Below are the code and all the weights of a small trained network. Each question names an input and a class and asks about switching units off, where a switched-off unit gives its printed mean instead of its output.

import numpy as np


def w(rows, s, z=0):
    codes = np.array(rows[::2]) - 128.0
    scale = np.full(codes.shape[1], s)
    scale[-1] = z or s
    return codes * scale


def f(y):
    return np.maximum(y, 0)


def log_softmax(a):
    a = a - a.max(-1, keepdims=True)
    return a - np.log(np.exp(a).sum(-1, keepdims=True))


def net(x, mask):
    res = np.array(x, float).reshape(1, 8) / 4 @ E
    y = f(res @ A[0][:, :-1].T + A[0][:, -1])
    res = res + np.where(mask, y, B[0][:, -1]) @ B[0][:, :-1]
    return log_softmax(res[-1] @ U[:, :-1].T + U[:, -1])


A, B = {}, {}
E = w([
[188,83,112,21,98,194,181,150,189,122,209],'x0',
[151,71,124,134,111,222,59,67,111,150,144],'x1',
[53,180,202,156,151,255,127,151,141,201,122],'x2',
[183,132,220,107,81,134,36,101,218,91,118],'x3',
[154,61,121,149,80,149,124,146,82,136,242],'x4',
[160,155,95,227,204,128,103,140,151,113,96],'x5',
[224,192,217,175,73,51,91,160,40,87,170],'x6',
[161,152,116,100,119,162,127,141,44,153,113],'x7',
],0.0097)
A[0] = w([
[138,100,59,138,141,128,144,93,76,119,128,14],'neuron 0',
[103,134,156,148,99,78,112,142,126,110,164,55],'neuron 1',
[137,165,195,144,121,169,84,150,181,142,144,58],'neuron 2',
[163,184,154,159,123,106,117,149,39,132,112,109],'neuron 3',
[114,100,112,123,119,144,144,131,98,149,169,87],'neuron 4',
[111,140,115,114,119,101,139,148,145,129,115,63],'neuron 5',
[54,156,121,157,166,91,123,128,123,136,37,128],'neuron 6',
[130,132,114,154,177,118,103,116,138,144,94,5],'neuron 7',
[166,187,159,162,127,89,114,148,29,148,129,119],'neuron 8',
[139,136,85,36,159,167,179,142,137,156,66,84],'neuron 9',
[152,116,129,75,72,5,173,161,139,82,165,108],'neuron 10',
[89,67,96,97,80,153,157,150,38,160,197,141],'neuron 11',
[62,144,177,78,81,130,173,128,132,148,98,70],'neuron 12',
[79,160,108,178,201,83,117,118,121,147,29,95],'neuron 13',
[154,174,136,153,111,109,114,145,57,107,141,76],'neuron 14',
[144,147,127,131,151,114,129,119,118,122,115,30],'neuron 15',
[112,138,101,150,120,128,126,125,130,141,132,15],'neuron 16',
[113,112,128,128,104,120,105,124,124,117,119,48],'neuron 17',
[189,105,107,194,142,113,110,123,118,119,147,2],'neuron 18',
[151,118,111,128,135,52,161,141,152,83,140,66],'neuron 19',
[133,102,135,113,110,138,87,95,112,164,130,81],'neuron 20',
[166,82,150,50,68,149,67,74,125,136,138,115],'neuron 21',
],0.013,0.0084)
B[0] = w([
[134,156,190,123,177,167,126,199,188,145,167,167],'neuron 0',
[167,118,81,71,144,165,137,118,126,142,126,163],'neuron 1',
[158,129,194,95,121,226,132,170,218,126,190,182],'neuron 2',
[127,103,152,92,91,104,92,108,48,186,34,223],'neuron 3',
[162,180,165,142,177,115,153,139,134,153,121,169],'neuron 4',
[138,147,127,139,151,164,146,123,123,106,145,146],'neuron 5',
[43,183,114,205,186,100,151,160,119,100,45,244],'neuron 6',
[154,158,121,165,155,148,173,136,134,83,122,155],'neuron 7',
[149,92,160,81,115,106,94,132,59,164,2,238],'neuron 8',
[126,151,55,45,137,171,204,112,187,137,124,220],'neuron 9',
[98,61,19,4,148,92,136,147,54,133,132,246],'neuron 10',
[194,229,151,190,231,124,135,70,185,216,162,240],'neuron 11',
[60,204,141,151,161,158,147,117,123,161,82,182],'neuron 12',
[88,147,63,226,173,160,122,134,91,66,54,254],'neuron 13',
[141,80,146,122,121,149,84,135,96,175,45,197],'neuron 14',
[102,134,120,117,111,112,178,97,118,150,145,138],'neuron 15',
[116,132,114,130,156,146,112,146,114,119,116,131],'neuron 16',
[130,142,127,133,124,126,117,135,136,114,148,132],'neuron 17',
[44,177,156,94,140,123,144,134,104,136,96,157],'neuron 18',
[167,59,107,97,83,104,113,115,111,115,181,186],'neuron 19',
[150,137,111,142,72,116,166,129,157,84,145,154],'neuron 20',
[111,76,70,199,49,160,104,144,128,9,55,212],'neuron 21',
],0.0093,0.018)
U = w([
[148,43,112,89,89,95,108,138,74,122,106,166],'0',
[145,97,93,98,167,46,158,124,110,128,252,46],'1',
[103,128,70,159,153,140,154,140,143,72,106,153],'2',
[195,127,216,214,108,164,97,132,190,109,180,70],'3',
[105,153,125,147,86,106,176,36,186,187,141,11],'4',
[168,137,132,66,177,157,173,123,197,182,184,255],'5',
[100,149,174,143,181,105,131,131,93,182,100,122],'6',
[66,122,219,93,85,178,129,152,177,114,135,106],'7',
],0.011,0.0053)

Each question gives the input, the list of numbers given to net, and the class t.
The units are the neurons (one row each of A and B). Each row of codes is followed by its name. A weight is (code - 128) times the scale printed after its matrix; where a second scale follows, it is the last column's (A, B and U).
mask holds one flag per neuron, in row order. A switched-off neuron (its flag False) gives its mean, the last column of its row in B, instead of its output. The means were averaged over made-up inputs and are rounded, as every weight is.
A unit's drop is (log p(t) with every unit on - log p(t) with that unit switched off) / (log p(t) with every unit on - log p(t) with every unit switched off).
The circuit of an input: a set's keep is (log p(t) with only the set's units on - log p(t) with every unit switched off) / (log p(t) with every unit on - log p(t) with every unit switched off). Starting from the 12 units with the biggest drops (on a tie, the unit counted first), units are removed one at a time, each time the one whose removal leaves the highest keep (on an exact tie, the one counted first), for as long as the keep stays at least 0.8.
circuit, biggest first: the units of the circuit, biggest drop first
top k neurons: the k neurons with the biggest drops, biggest first
drop when u is switched off: that unit's drop, to one decimal
input [-7,-3,-1,-4,-2,-7,1,-8], class 2: circuit, biggest first	(neuron 13)
input [5,6,3,8,-2,2,-3,7], class 3: circuit, biggest first	(neuron 10; neuron 2)
input [-5,-2,4,2,3,-8,-4,-1], class 4: circuit, biggest first	(neuron 8; neuron 13; neuron 10)
input [-4,8,7,3,-5,0,1,-4], class 3: top 3 neurons	(neuron 2; neuron 10; neuron 9)
input [8,0,-8,-4,-6,0,7,-8], class 1: top 2 neurons	(neuron 8; neuron 3)
input [7,1,-8,5,4,-6,-7,5], class 2: top 2 neurons	(neuron 21; neuron 11)
input [5,0,2,2,-1,-4,3,-2], class 7: top 2 neurons	(neuron 13; neuron 6)
input [-7,5,-4,-4,7,-7,2,-6], class 6: top 2 neurons	(neuron 11; neuron 9)
input [3,2,-2,-1,8,4,-4,-2], class 3: top 2 neurons	(neuron 10; neuron 9)
input [4,-1,2,7,0,-3,-2,0], class 7: top 2 neurons	(neuron 11; neuron 13)
input [0,0,6,5,4,-5,6,2], class 3: top 3 neurons	(neuron 2; neuron 10; neuron 9)
input [1,8,2,3,1,-3,-4,8], class 3: top 2 neurons	(neuron 21; neuron 10)
input [4,7,6,-7,7,-7,3,7], class 3: top 2 neurons	(neuron 21; neuron 10)
input [8,8,8,-2,-8,-8,-1,3], class 5: circuit, biggest first	(neuron 9)
input [-5,-4,7,3,7,-8,-4,2], class 5: drop when neuron 3 is switched off	0.2
input [-3,-7,-7,-3,6,-8,-6,2], class 1: drop when neuron 10 is switched off	0.7
input [0,6,8,-2,2,8,6,6], class 0: drop when neuron 2 is switched off	-0.1
